Here is a tiny trained network, its code and every weight. The questions are about switching its units off for an input and a target symbol, where a switched-off unit gives its printed mean instead of its output.

import numpy as np


def w(rows, s, z=0):
    codes = np.array(rows[::2]) - 128.0
    scale = np.full(codes.shape[1], s)
    scale[-1] = z or s
    return codes * scale


def f(y):
    return np.maximum(y, 0)


def softmax(a):
    e = np.exp(a - a.max(-1, keepdims=True))
    return e / e.sum(-1, keepdims=True)


def log_softmax(a):
    a = a - a.max(-1, keepdims=True)
    return a - np.log(np.exp(a).sum(-1, keepdims=True))


def net(x, mask):
    ids = ['ΔΠΦεηθλψ'.index(c) for c in x.split()]
    T = len(ids)
    res = E[ids] + P[:T]
    u = 0
    for l in range(3):
        q, k, v = (res @ M[l].T for M in (Q, K, V))
        z = softmax(np.where(np.tri(T) > 0, q @ k.T / 2**0.5, -1e9)) @ v
        res = res + np.where(mask[u], z, O[l][:, -1]) @ O[l][:, :-1]
        u += 1
        y = f(res @ A[l][:, :-1].T + A[l][:, -1])
        res = res + np.where(mask[u : u + 8], y, B[l][:, -1]) @ B[l][:, :-1]
        u += 8
    return log_softmax(res[-1] @ U[:, :-1].T + U[:, -1])


Q, K, V, O, A, B = {}, {}, {}, {}, {}, {}
E = w([
[192,215,125,249],'Δ',
[159,138,76,128],'Π',
[123,154,169,198],'Φ',
[101,134,117,180],'ε',
[186,142,111,121],'η',
[173,186,23,169],'θ',
[99,169,52,156],'λ',
[206,37,168,136],'ψ',
],0.018)
P = w([
[148,157,181,61],'0',
[255,150,31,234],'1',
[194,104,77,223],'2',
[174,88,82,191],'3',
[125,71,102,189],'4',
[167,58,97,156],'5',
[156,53,100,145],'6',
[114,42,117,143],'7',
[123,26,106,114],'8',
[144,68,122,145],'9',
[157,81,161,160],'10',
],0.0081)
Q[0] = w([
[77,171,249,12],'L0H1',
[254,159,171,93],'L0H1',
],0.0042)
K[0] = w([
[208,236,152,242],'L0H1',
[80,253,156,73],'L0H1',
],0.0055)
V[0] = w([
[199,41,111,206],'L0H1',
[241,149,254,63],'L0H1',
],0.0079)
O[0] = w([
[252,135,74,170,255],'L0H1',
[186,78,133,81,127],'L0H1',
],0.016,0.0083)
A[0] = w([
[153,59,76,150,235],'L0N1',
[138,221,120,139,188],'L0N2',
[210,178,205,166,197],'L0N3',
[117,180,96,1,252],'L0N4',
[134,90,241,109,156],'L0N5',
[125,123,116,170,168],'L0N6',
[125,111,200,140,87],'L0N7',
[163,123,94,150,90],'L0N8',
],0.0098,0.0031)
B[0] = w([
[125,156,174,158,248],'L0N1',
[125,204,158,172,177],'L0N2',
[149,85,54,105,244],'L0N3',
[175,113,162,58,130],'L0N4',
[139,132,11,172,136],'L0N5',
[165,132,123,80,179],'L0N6',
[156,104,126,161,129],'L0N7',
[68,104,79,185,222],'L0N8',
],0.011,0.018)
Q[1] = w([
[179,216,133,202],'L1H1',
[254,201,38,157],'L1H1',
],0.0066)
K[1] = w([
[194,108,176,2],'L1H1',
[117,93,231,67],'L1H1',
],0.0071)
V[1] = w([
[50,255,158,134],'L1H1',
[60,87,141,239],'L1H1',
],0.0056)
O[1] = w([
[181,21,255,194,7],'L1H1',
[2,82,123,196,92],'L1H1',
],0.0085,0.013)
A[1] = w([
[118,187,95,186,78],'L1N1',
[86,103,176,139,5],'L1N2',
[98,49,74,117,74],'L1N3',
[88,37,2,227,94],'L1N4',
[108,109,253,102,193],'L1N5',
[152,188,116,44,38],'L1N6',
[190,76,67,204,38],'L1N7',
[77,85,206,173,151],'L1N8',
],0.0085,0.0026)
B[1] = w([
[157,117,134,53,204],'L1N1',
[146,138,138,58,129],'L1N2',
[97,137,161,100,144],'L1N3',
[35,152,109,76,254],'L1N4',
[135,203,65,200,129],'L1N5',
[150,80,135,254,159],'L1N6',
[109,122,208,92,239],'L1N7',
[186,196,81,84,132],'L1N8',
],0.0076,0.034)
Q[2] = w([
[46,115,254,119],'L2H1',
[132,87,176,231],'L2H1',
],0.0062)
K[2] = w([
[111,195,254,117],'L2H1',
[46,169,109,148],'L2H1',
],0.0099)
V[2] = w([
[62,105,121,59],'L2H1',
[197,210,254,109],'L2H1',
],0.0073)
O[2] = w([
[24,253,140,158,159],'L2H1',
[145,228,194,127,2],'L2H1',
],0.013,0.0095)
A[2] = w([
[184,106,220,123,88],'L2N1',
[98,214,132,91,162],'L2N2',
[29,88,89,151,29],'L2N3',
[150,128,1,75,168],'L2N4',
[244,52,168,127,2],'L2N5',
[88,41,157,95,151],'L2N6',
[182,193,143,203,101],'L2N7',
[222,173,89,127,124],'L2N8',
],0.0071,0.0082)
B[2] = w([
[109,185,123,65,141],'L2N1',
[159,64,224,176,174],'L2N2',
[201,211,121,60,187],'L2N3',
[115,117,254,156,253],'L2N4',
[61,170,140,167,156],'L2N5',
[58,219,92,192,141],'L2N6',
[92,106,54,195,138],'L2N7',
[56,93,154,92,160],'L2N8',
],0.0071,0.033)
U = w([
[67,93,163,92,92],'Δ',
[63,112,152,143,134],'Π',
[62,115,118,254,168],'Φ',
[108,154,153,156,33],'ε',
[98,73,127,158,122],'η',
[190,139,91,86,99],'θ',
[101,137,86,119,73],'λ',
[113,125,121,151,255],'ψ',
],0.0096,0.0095)

Each question gives the input, a string of symbols that net reads in full, and the target symbol t.
The units are the heads (2 rows each of Q, K, V and O) and the neurons (one row each of A and B). Each row of codes is followed by its name. A weight is (code - 128) times the scale printed after its matrix; where a second scale follows, it is the last column's (O, A, B and U).
mask holds one flag per unit, layer by layer, with each layer's heads first. A switched-off unit (its flag False) gives its mean, the last column of its rows in O or B, instead of its output. The means were averaged over made-up inputs and are rounded, as every weight is.
A unit's drop is (log p(t) with every unit on - log p(t) with that unit switched off) / (log p(t) with every unit on - log p(t) with every unit switched off).
The circuit of an input: a set's keep is (log p(t) with only the set's units on - log p(t) with every unit switched off) / (log p(t) with every unit on - log p(t) with every unit switched off). Starting from the 12 units with the biggest drops (on a tie, the unit counted first), units are removed one at a time, each time the one whose removal leaves the highest keep (on an exact tie, the one counted first), for as long as the keep stays at least 0.8.
units of the circuit, in order: the units of the circuit, biggest drop first
unit that matters most: the unit with the biggest drop
top k neurons: the k neurons with the biggest drops, biggest first
k most important neurons of layer l: the k neurons of layer l with the biggest drops, biggest first
input ε Δ Π θ, target Φ: top 2 neurons -> (L2N3; L0N3)
input ε ε Δ ε Δ ε, target Φ: units of the circuit, in order -> (L1H1)
input ε ε ε Δ η Π, target Φ: units of the circuit, in order -> (L0H1; L1H1)
input η η Δ ψ θ λ, target η: 3 most important neurons of layer 2 -> (L2N3; L2N8; L2N4)
input ε η ψ λ η ε ψ, target Φ: units of the circuit, in order -> (L0H1; L1H1; L2N6)
input ε ψ η ε Δ λ θ, target Φ: units of the circuit, in order -> (L0H1; L1H1)
input ψ η λ ε, target λ: top 4 neurons -> (L2N3; L1N6; L0N8; L0N5)
input λ λ ψ Φ θ λ Δ, target ε: 3 most important neurons of layer 0 -> (L0N8; L0N4; L0N3)
input ψ λ η Δ Π, target λ: units of the circuit, in order -> (L1H1; L0H1)
input ε Δ θ θ η ε, target Φ: top 3 neurons -> (L2N3; L0N3; L0N1)
input Δ ψ λ, target Δ: top 2 neurons -> (L0N8; L1N1)
input ψ ε θ ε, target λ: 3 most important neurons of layer 0 -> (L0N5; L0N3; L0N2)
input η ε ε Δ Φ Δ Φ, target η: top 2 neurons -> (L1N6; L1N7)
input ε ψ Δ ψ λ Φ Δ Φ ε Φ, target Φ: top 2 neurons -> (L0N8; L2N3)
input ψ Φ ψ η ε ε η, target λ: top 4 neurons -> (L2N3; L1N6; L0N5; L0N3)
input Φ ψ ψ Π ψ Δ, target Δ: unit that matters most -> L0N3
input ε θ ε ε λ Δ Δ λ, target Φ: units of the circuit, in order -> (L0H1; L1H1)
input η η λ ψ ψ Δ η θ Φ ψ, target η: 4 most important neurons of layer 0 -> (L0N2; L0N1; L0N5; L0N4)
input Φ Δ Φ θ λ λ, target Φ: 4 most important neurons of layer 0 -> (L0N3; L0N8; L0N2; L0N5)
input Δ ψ Φ, target Δ: 3 most important neurons of layer 1 -> (L1N7; L1N4; L1N6)
input η λ ψ, target η: top 3 neurons -> (L1N6; L0N5; L0N2)
input η ψ θ, target η: 2 most important neurons of layer 0 -> (L0N5; L0N2)
input Δ ψ Φ Δ θ, target Δ: unit that matters most -> L0N8
input η λ λ λ λ ψ η Δ Π, target η: top 2 neurons -> (L1N6; L1N7)
input Δ ε ψ Φ, target Δ: top 2 neurons -> (L0N3; L0N8)
input ε ψ Δ ψ λ Φ ε ε Φ, target Φ: top 2 neurons -> (L0N8; L0N3)
input Π ψ ψ Δ, target θ: top neuron -> (L0N4)
input Δ θ Φ λ ψ ε Δ Φ Δ η θ, target Δ: top 3 neurons -> (L1N1; L1N4; L0N8)
input ψ Δ θ η, target λ: top 3 neurons -> (L2N3; L1N6; L0N8)
